Group and class of each row
[  0  -9  -4  24   2  -2   3  -2 -14  -2   3  -1  -5  -2  -6   2  -1   1
  -2  -1]
<69> K
[12 -7  1 22  2  1  2 -2 -6 -1 -2  0 -2  0  8 -1 -3  2  0 -8]
<77> T
[  9  -5   1 -14   2   6  -2  -1 -10   0 -14  -2   3  -3  -1   1  -1   1
   1  -2]
<76> R
[ -7   3  -1  -9  -7   0  -6  -4 -30   2  -3  -3   2  -2  -9  -4  -7   3
  -2  -8]
<69> B
[ 7  0  1  7  2  6  4 -4  1 -1 -6 -2  2 -3  2  4 -3  1 -4 -1]
<77> L
[  3  -1 -13   1   1   7  -2  -1 -18  -1  -3  -6  -2  -7  -2   2  -3  -1
   3  -3]
<76> R
[ 11  -2   0 -10   2   2   5   1  -2   0   0  -7   0  -2   2   0   0   1
  -1  -4]
<76> Y
[  0   1  -3  12  -3  -1   3  -3 -15   0   0  -1  -6  -2  -6  -6  -5   0
  -1   1]
<69> N
[  6 -11   0   7   2   1   7  -1  -4   3 -10  -3   4   3   1   5   0   5
   2   2]
<77> C
[10 -9 -5 19  4  3  7 -2  4 -2  5  1 -4  3  4  1  4  4 -3  3]
<77> L
[ 8 -3  6 24  0  2  6 -4  3 -3 -3  0 -4  2  0 -1  4  3 -1 -7]
<77> C
[ -2   0  -3  26  -3  -4   6  -3 -11  -5   4  -4  -2   4  -3   1  -2 -16
   1  -5]
<69> B
[-1  0 -4 23 -4 -1 -3 -2 -9  1  3 -2 -2 -8 -4  0 -3  1  1 -2]
<69> N
[ 7 -1  1 -9  1 -1  0 -2 -8 -3 -5 -5 -6  2  5 -2 -6  1  3 -7]
<76> V
[  3  -5   2  -5   1   5  -2   3  -5   2  -6  -6  -2   6  -4  -5 -11   0
   0  -2]
<77> T
[  4   1 -13  31   8   1   2  -7 -20   1   5  39  -3  -7   3  -1  -5  -1
   3  -6]
<69> K
[  5   3 -14  22  -3  -1   2  -5 -16  -1   2  -1  -5  -5  -3   6   9  -3
   1  -2]
<69> K
[ -2   3   0   8  -2   2  -4   2 -21   0   6  -3  -1   2  -5  -1   4   0
   4  -6]
<69> B
[  9  -3  -1   4   0  -2   8  -3  -3   2   4  -8   2 -12   1  -1   1  -2
  -1  -6]
<76> V
[ 12  -1  -2   9  -1  -3   5  -3 -10   2   5  -3  -1 -13   3   4   0  -2
  -2  -7]
<76> V
[ 7 -3 -2  4 -2 -1  2 -1 -4 -1  3 -4 -4  1  1  2  2  1  2 -5]
<76> R
[ 11  -2   0  -6  -2   1   2  -1 -19   5  -7  -9   0  -5   7   1  -6  -2
   0 -10]
<76> R
[ 5  1  7  4 -3 -1 -1 -1 -9  2 -5 -5 -4 -6 -4 -1 -3 -2  0 -5]
<69> K
[ 5 -3 -3  9  1  4  5 -1 -1  2 -6 -6 -2  9 -6 -1  0  1 -1 -3]
<77> T
[10 -2  0  9  3  2  7 -4 14 -3  7  4 -1  8  3  2 -5  4 -3 -5]
<77> L
[13 -6 -4 17  7  8  6 -5  0 -4 -4 -1 -1  6 -4  1  4  2 -3 -2]
<77> L
[  9  -5   3   6 -17  -2   4   2 -15   3   2  -8   5  -2   4  -2  -3  -1
   0   0]
<76> Y
[  5  -2  -7  26  -3  -6   6  -6 -22  -1  -3  -4   1  -4  -3   0   3   0
  -1  -4]
<69> B
[ 6 -4  2 16  1  3  3 -4  4 -1 -7 -6  4  2  4  0  2  4  4  2]
<77> L
[ 11 -10  -1  22  12   1   0  -2   0  -5  -4   1  -2   6   7   0   5   1
  -6   0]
<77> T
[ 13  -8  -5  31   1   4  10  -1   8   1  -3  -2   0 -11   2   2  -3  -2
   5  -1]
<77> C
[ 15  -5  -3  -1  -1 -28   1  -7   2   0  -3 -11   2  -7   2   3   2  -2
   1  -4]
<76> R
[ 12  -4  -1   5  -1   3   4  -1  -6   0   3  -3   3   3   2   2 -10   1
  -1  -8]
<77> T
[  6 -15  -3  28  -2  -3   5  -3  -9   4   8  -1  -3  -9   9  -3   8  -2
  -1  -5]
<69> K
[16 -7 -6 32  3 -1 11 -4  1 -2 -4  1 -1 -9  9  1 -1  0  1 -1]
<77> C
[ 8  0  1  9  2  1  5 -4  3  0  2 -6 -3  7  0  0  0  2 -5  0]
<77> L
[  6  -4   2   1   0   4   0  -4   3  -3   7  -2  -1   2   3   2 -15   1
  -1  -8]
<77> T
[  9  -2  -3   3  -2   1   3  -5 -19  -3  -4 -18  -1  -7   2  -2  -5   1
   2  -9]
<76> R
[ 7 -2  3 20  6  0  3 -1 -5  4 -1  0 -1  0  0 -1 -6 -1 -1 -3]
<77> T
[  1  -2  -7  35   0   1  10  -3 -17   1  10   1  -1  -3   2  -6   8   0
   0  -1]
<69> B
[ 10  -4   4  11  -1  -2   1  -1 -26   4  -3  -7   4  -8   3  -4  -2   0
  -1  -6]
<76> V
[ 3 -4  3 11  2 -6 -5  3  8  1 -4 -2 -1  8  0  2 -9  1 -7  2]
<77> C
[ 11  28   4 -10   1   0   6   0  -2   1  -5  -5  -1   6   0   0  -9   0
  -7  -4]
<77> T
[  8   1  -4   2   2   0  -2  -3 -10  -3   3  -5  -1  -2   6  -2   2  -1
  -4  -6]
<76> Y
[ 7 -4 -6 20 -5 -3 13 -1 11  0 -1 -2 -1 -3  1  4  1 -1 -6  6]
<77> C
[  1  -1  -1  32   0   0   2  -2 -15   1  -1   2  -4  -4  -6   1   0  -9
  -1  -4]
<69> N
[ 16  -3  -1  19   0   0   4 -11   1  -2  -7  -6   1   3   2   1   0   0
  -4  -1]
<77> C
[  0  -5  -9  39   0  -6   6  -3 -15   1   2   2  -1  -9  -6   0  12  -3
   1  -3]
<69> N
[-3 -2 -1 21  4 -3  1 -5 -4 -1 -2  0 -3  2 -7  6  3  4 -3 -1]
<69> N
[ 7 -2 -1  7  3  3  3  0  0  2 -4 -4  3  7 -4 -1 -3  0 -2 -2]
<77> C
[  6   1   2  -8   4   2   1  -3 -14   1  -1 -10  -3  -1   1   3  -4   8
   1  -3]
<76> R
[  8  -2  -4 -10   2   7  -1  -2 -22   2   1  -4  -1  -1   2   0   0   2
  -1  -7]
<76> Y
[ -5 -10  -8  17  -1   1  -1   3   4   0  -7  -1  -1  -4  -8  -1 -10  -2
   0   2]
<69> N

Group, then class
[-2 -1  5  1  2  1  0 -2 -4 -1  0  1  1  1  5  0  2  1  4  1]
Q397 Q607
[ 0  0  5  2 -3  1  3 -5 -3 -2  1  3  0 -3  4 -1 12  2 -2  3]
Q397 Q607
[-3  3 -2 -2 -4 -2  4 -1  2  1  3 19  0 -3  2 -7 -9  0 -1  4]
q270 q275
[ 4  2  3  3  2  4  1 -2  1  0  0  1  2 -7  1 -1  7  1 -4 -9]
Q397 q283
[  2   4   0   2  -5   1   2  -3 -10   3   0  16  -4  -3  -2  -1   2   2
  -2   3]
q852 q196
[ 0  1  1  1 -2  3 -3 -2 -4  1  1 13 -5 -2  1 -2  5 -1  0  2]
Q397 q382
[-1  0 -2 -3  9  1 -1  2  8  0 -2 -5  5  6  2  3  7 -1  1 -6]
q869 q44
